Below are the code and all the weights of a small trained network. Each question names an input and a class and asks about switching units off, where a switched-off unit gives its printed mean instead of its output.

import numpy as np


def w(rows, s, z=0):
    codes = np.array(rows[::2]) - 128.0
    scale = np.full(codes.shape[1], s)
    scale[-1] = z or s
    return codes * scale


def f(y):
    return np.maximum(y, 0)


def log_softmax(a):
    a = a - a.max(-1, keepdims=True)
    return a - np.log(np.exp(a).sum(-1, keepdims=True))


def net(x, mask):
    res = np.array(x, float).reshape(1, 5) / 4 @ E
    y = f(res @ A[0][:, :-1].T + A[0][:, -1])
    res = res + np.where(mask, y, B[0][:, -1]) @ B[0][:, :-1]
    return log_softmax(res[-1] @ U[:, :-1].T + U[:, -1])


A, B = {}, {}
E = w([
[137,128,141,128,122,128,137,143,142,104],'x0',
[171,200,237,125,210,119,118,60,208,181],'x1',
[127,120,134,127,136,121,122,130,118,134],'x2',
[70,120,232,15,8,175,100,145,144,182],'x3',
[206,192,151,97,143,121,244,155,5,195],'x4',
],0.013)
A[0] = w([
[86,96,56,109,98,111,162,164,60,81,230],'n0',
[141,105,79,165,146,155,172,168,50,86,131],'n1',
[128,80,53,254,205,102,48,92,190,48,189],'n2',
[175,122,167,57,88,171,189,157,73,172,2],'n3',
[42,90,117,108,78,176,60,149,151,101,164],'n4',
[157,102,116,182,114,137,128,125,167,118,151],'n5',
[204,131,86,210,189,98,226,103,79,133,128],'n6',
[40,92,233,123,153,173,59,66,236,121,81],'n7',
],0.0091,0.0073)
B[0] = w([
[60,20,99,89,5,79,164,169,137,170,218],'n0',
[104,127,60,23,86,96,167,118,193,137,189],'n1',
[147,62,218,124,115,210,220,140,110,236,251],'n2',
[127,110,178,133,104,160,202,81,101,196,177],'n3',
[24,79,99,214,99,172,82,131,54,51,211],'n4',
[158,69,153,154,129,134,141,141,120,160,156],'n5',
[109,212,79,59,184,98,78,111,156,20,215],'n6',
[181,147,73,96,109,38,126,30,255,110,213],'n7',
],0.0097,0.024)
U = w([
[107,92,150,102,102,168,188,187,88,199,124],'0',
[138,128,32,80,116,26,117,115,178,104,175],'1',
[204,167,239,114,164,146,141,98,144,225,253],'2',
[171,244,125,100,237,104,105,127,117,67,59],'3',
[73,97,96,159,98,147,42,153,104,28,17],'4',
],0.011,0.002)

Each question gives the input, the list of numbers given to net, and the class t.
The units are the neurons (one row each of A and B). Each row of codes is followed by its name. A weight is (code - 128) times the scale printed after its matrix; where a second scale follows, it is the last column's (A, B and U).
mask holds one flag per neuron, in row order. A switched-off neuron (its flag False) gives its mean, the last column of its row in B, instead of its output. The means were averaged over made-up inputs and are rounded, as every weight is.
A unit's drop is (log p(t) with every unit on - log p(t) with that unit switched off) / (log p(t) with every unit on - log p(t) with every unit switched off).
The circuit of an input: a set's keep is (log p(t) with only the set's units on - log p(t) with every unit switched off) / (log p(t) with every unit on - log p(t) with every unit switched off). Starting from all 8 units, units are removed one at a time, each time the one whose removal leaves the highest keep (on an exact tie, the one counted first), for as long as the keep stays at least 0.8.
circuit, biggest first: the units of the circuit, biggest drop first
top k neurons: the k neurons with the biggest drops, biggest first
drop of u: that unit's drop, to one decimal
input [7,8,7,4,-3], class 1: circuit, biggest first	n7
input [8,1,-6,-1,2], class 3: circuit, biggest first	n0, n2, n7
input [-8,7,4,-1,2], class 3: circuit, biggest first	n2, n0
input [-5,1,-8,-8,-3], class 2: circuit, biggest first	n2, n4
input [0,-6,-8,0,3], class 1: top 2 neurons	n2, n1
input [-3,-2,1,1,-7], class 4: top 2 neurons	n4, n7
input [-8,3,1,-7,-2], class 2: circuit, biggest first	n2, n0
input [4,2,-2,-7,-2], class 2: circuit, biggest first	n2, n0
input [0,-3,-8,-8,0], class 0: top 2 neurons	n2, n7
input [-3,1,4,-7,6], class 3: top 3 neurons	n6, n7, n0
input [-8,-6,6,0,1], class 1: top 3 neurons	n2, n1, n3
input [-3,6,7,1,-2], class 1: top 2 neurons	n7, n2
input [-6,7,0,2,-3], class 1: top 2 neurons	n7, n2
input [6,4,-1,-1,6], class 3: top 2 neurons	n2, n6
input [-2,4,-6,1,2], class 2: circuit, biggest first	n0
input [-4,0,0,8,-4], class 4: top 2 neurons	n4, n1
input [3,-8,-7,3,-2], class 4: top 2 neurons	n2, n4
input [5,0,4,1,-1], class 4: circuit, biggest first	n2, n1, n7
input [4,3,3,-8,-3], class 2: top 2 neurons	n2, n0
input [6,-1,8,2,-6], class 4: top 2 neurons	n4, n1
input [-7,-3,6,5,-4], class 4: circuit, biggest first	n4
input [7,8,-6,0,-7], class 2: drop of n2	3.8
input [3,-2,8,2,0], class 4: drop of n2	1.7
input [5,-1,0,5,-5], class 4: drop of n1	0.1
